Below are the code and all the weights of a small trained network. Each question names an input and a target symbol and asks about switching units off, where a switched-off unit gives its printed mean instead of its output.

import numpy as np


def w(rows, s, z=0):
    codes = np.array(rows[::2]) - 128.0
    scale = np.full(codes.shape[1], s)
    scale[-1] = z or s
    return codes * scale


def norm(h):
    return h / np.sqrt((h * h).mean(-1, keepdims=True) + 1e-5)


def f(y):
    return np.maximum(y, 0)


def softmax(a):
    e = np.exp(a - a.max(-1, keepdims=True))
    return e / e.sum(-1, keepdims=True)


def log_softmax(a):
    a = a - a.max(-1, keepdims=True)
    return a - np.log(np.exp(a).sum(-1, keepdims=True))


def net(x, mask):
    ids = ['αδζηθξσφω'.index(c) for c in x.split()]
    T = len(ids)
    res = E[ids] + P[:T]
    r = norm(res)
    for j in range(2):
        rows = slice(2 * j, 2 * j + 2)
        q, k, v = (r @ M[0][rows].T for M in (Q, K, V))
        z = softmax(np.where(np.tri(T) > 0, q @ k.T / 2**0.5, -1e9)) @ v
        o = O[0][rows]
        res = res + np.where(mask[j], z, o[:, -1]) @ o[:, :-1]
    y = f(norm(res) @ A[0][:, :-1].T + A[0][:, -1])
    res = res + np.where(mask[2:10], y, B[0][:, -1]) @ B[0][:, :-1]
    return log_softmax(norm(res)[-1] @ U[:, :-1].T + U[:, -1])


Q, K, V, O, A, B = {}, {}, {}, {}, {}, {}
E = w([
[60,155,98,128,195,174,102],'α',
[72,163,98,109,166,246,103],'δ',
[90,140,69,129,150,252,69],'ζ',
[162,182,193,110,157,144,98],'η',
[46,96,177,117,105,58,76],'θ',
[160,93,76,151,152,162,211],'ξ',
[75,139,112,158,170,215,135],'σ',
[138,173,26,93,137,153,126],'φ',
[105,111,57,146,186,201,111],'ω',
],0.0025)
P = w([
[151,169,34,111,9,120,207],'0',
[134,148,46,142,73,126,119],'1',
[143,144,63,130,104,146,119],'2',
[144,142,74,123,122,159,121],'3',
[146,140,83,116,135,170,127],'4',
[147,136,91,108,143,173,126],'5',
[145,134,97,106,150,182,135],'6',
[143,128,99,95,156,184,135],'7',
[139,126,101,92,164,187,134],'8',
[141,123,106,87,164,192,143],'9',
[139,124,108,80,170,193,139],'10',
[138,122,109,77,175,193,146],'11',
[137,118,109,76,180,196,144],'12',
[138,115,114,70,186,194,142],'13',
],0.0015)
Q[0] = w([
[119,124,168,29,197,150,64],'H0',
[212,115,91,222,67,87,174],'H0',
[188,118,136,227,73,26,197],'H1',
[248,101,170,228,50,3,213],'H1',
],0.0026)
K[0] = w([
[88,95,157,94,52,76,139],'H0',
[159,152,69,191,171,203,165],'H0',
[171,167,88,143,195,178,153],'H1',
[236,211,70,188,202,255,117],'H1',
],0.0046)
V[0] = w([
[119,121,68,100,147,178,226],'H0',
[240,231,56,147,181,250,158],'H0',
[193,181,54,172,153,217,132],'H1',
[210,162,196,172,118,104,119],'H1',
],0.002)
O[0] = w([
[114,135,164,127,40,56,76,148],'H0',
[45,108,82,232,87,79,35,253],'H0',
[53,64,17,22,10,148,131,138],'H1',
[2,111,59,125,185,244,113,73],'H1',
],0.0019,0.0021)
A[0] = w([
[141,158,163,42,65,165,114,146],'N0',
[183,122,52,139,52,103,131,245],'N1',
[164,135,149,112,226,228,95,110],'N2',
[157,150,42,80,173,6,136,100],'N3',
[144,96,211,125,193,99,93,233],'N4',
[88,103,85,57,73,162,73,255],'N5',
[48,120,70,136,148,166,76,104],'N6',
[69,39,92,150,165,160,171,222],'N7',
],0.0027,0.00074)
B[0] = w([
[64,110,76,194,149,109,108,175],'N0',
[81,119,51,101,135,196,162,184],'N1',
[66,72,124,98,32,29,139,255],'N2',
[175,62,244,118,233,251,122,145],'N3',
[181,149,53,158,114,196,154,202],'N4',
[189,108,164,108,172,145,251,246],'N5',
[179,103,208,133,148,78,114,243],'N6',
[219,175,110,96,60,136,158,189],'N7',
],0.0027,0.0028)
U = w([
[92,131,174,254,72,131,161,66],'α',
[122,100,143,157,96,170,10,69],'δ',
[174,77,241,53,142,46,208,196],'ζ',
[189,222,141,67,22,55,67,150],'η',
[198,103,120,139,221,237,142,109],'θ',
[184,74,67,190,118,49,72,17],'ξ',
[34,169,182,73,87,187,93,4],'σ',
[51,185,85,155,199,33,103,136],'φ',
[102,141,5,105,73,201,175,230],'ω',
],0.0063,0.003)

Each question gives the input, a string of symbols that net reads in full, and the target symbol t.
The units are the heads (2 rows each of Q, K, V and O) and the neurons (one row each of A and B). Each row of codes is followed by its name. A weight is (code - 128) times the scale printed after its matrix; where a second scale follows, it is the last column's (O, A, B and U).
mask holds one flag per unit, heads first, then neurons. A switched-off unit (its flag False) gives its mean, the last column of its rows in O or B, instead of its output. The means were averaged over made-up inputs and are rounded, as every weight is.
A unit's drop is (log p(t) with every unit on - log p(t) with that unit switched off) / (log p(t) with every unit on - log p(t) with every unit switched off).
The circuit of an input: a set's keep is (log p(t) with only the set's units on - log p(t) with every unit switched off) / (log p(t) with every unit on - log p(t) with every unit switched off). Starting from all 10 units, units are removed one at a time, each time the one whose removal leaves the highest keep (on an exact tie, the one counted first), for as long as the keep stays at least 0.8.
units of the circuit, in order: the units of the circuit, biggest drop first
most important unit: the unit with the biggest drop
k most important neurons: the k neurons with the biggest drops, biggest first
which heads matter: for each layer, one digit per head in row order, 1 if its drop is at least 0.15 and else 0, layers parted by /
drop of u: that unit's drop, to one decimal
input ξ α α, target θ: units of the circuit, in order => (N2 N6 N3 H1)
input ω η η α ω η θ α η ζ, target δ: units of the circuit, in order => (H1 N2 N5 N1)
input σ η α α, target θ: which heads matter => 11
input δ η η θ α η δ α θ, target θ: most important unit => N2
input ζ η ξ η θ α η η η η η θ η α, target φ: units of the circuit, in order => (H1 N2)
input η η η, target ζ: units of the circuit, in order => (H1 N6 N5 N4)
input ω η α σ η, target θ: 3 most important neurons => (N2 N5 N0)
input α θ η ω φ δ ω, target ξ: units of the circuit, in order => (H1 N2 N5 N1)
input φ ω δ α η, target ω: units of the circuit, in order => (H1 N6 N0)
input ω ξ φ α η, target ω: units of the circuit, in order => (H1 N0 N6)
input η θ η ξ η ζ, target δ: 4 most important neurons => (N2 N5 N4 N1)
input η θ α σ φ η α α, target φ: units of the circuit, in order => (H1 N5 N2)
input η α ξ θ σ α η δ ω α α η, target η: 2 most important neurons => (N5 N2)
input η α ζ α σ α η δ α ζ η σ φ σ, target ζ: most important unit => N6
input ζ η σ η θ ξ η, target η: drop of N5 => 1.1
input η ξ η α η η α θ δ, target σ: drop of H1 => 0.8
input δ η η α α ζ δ σ α ω η ω α, target ζ: drop of N4 => 0.2
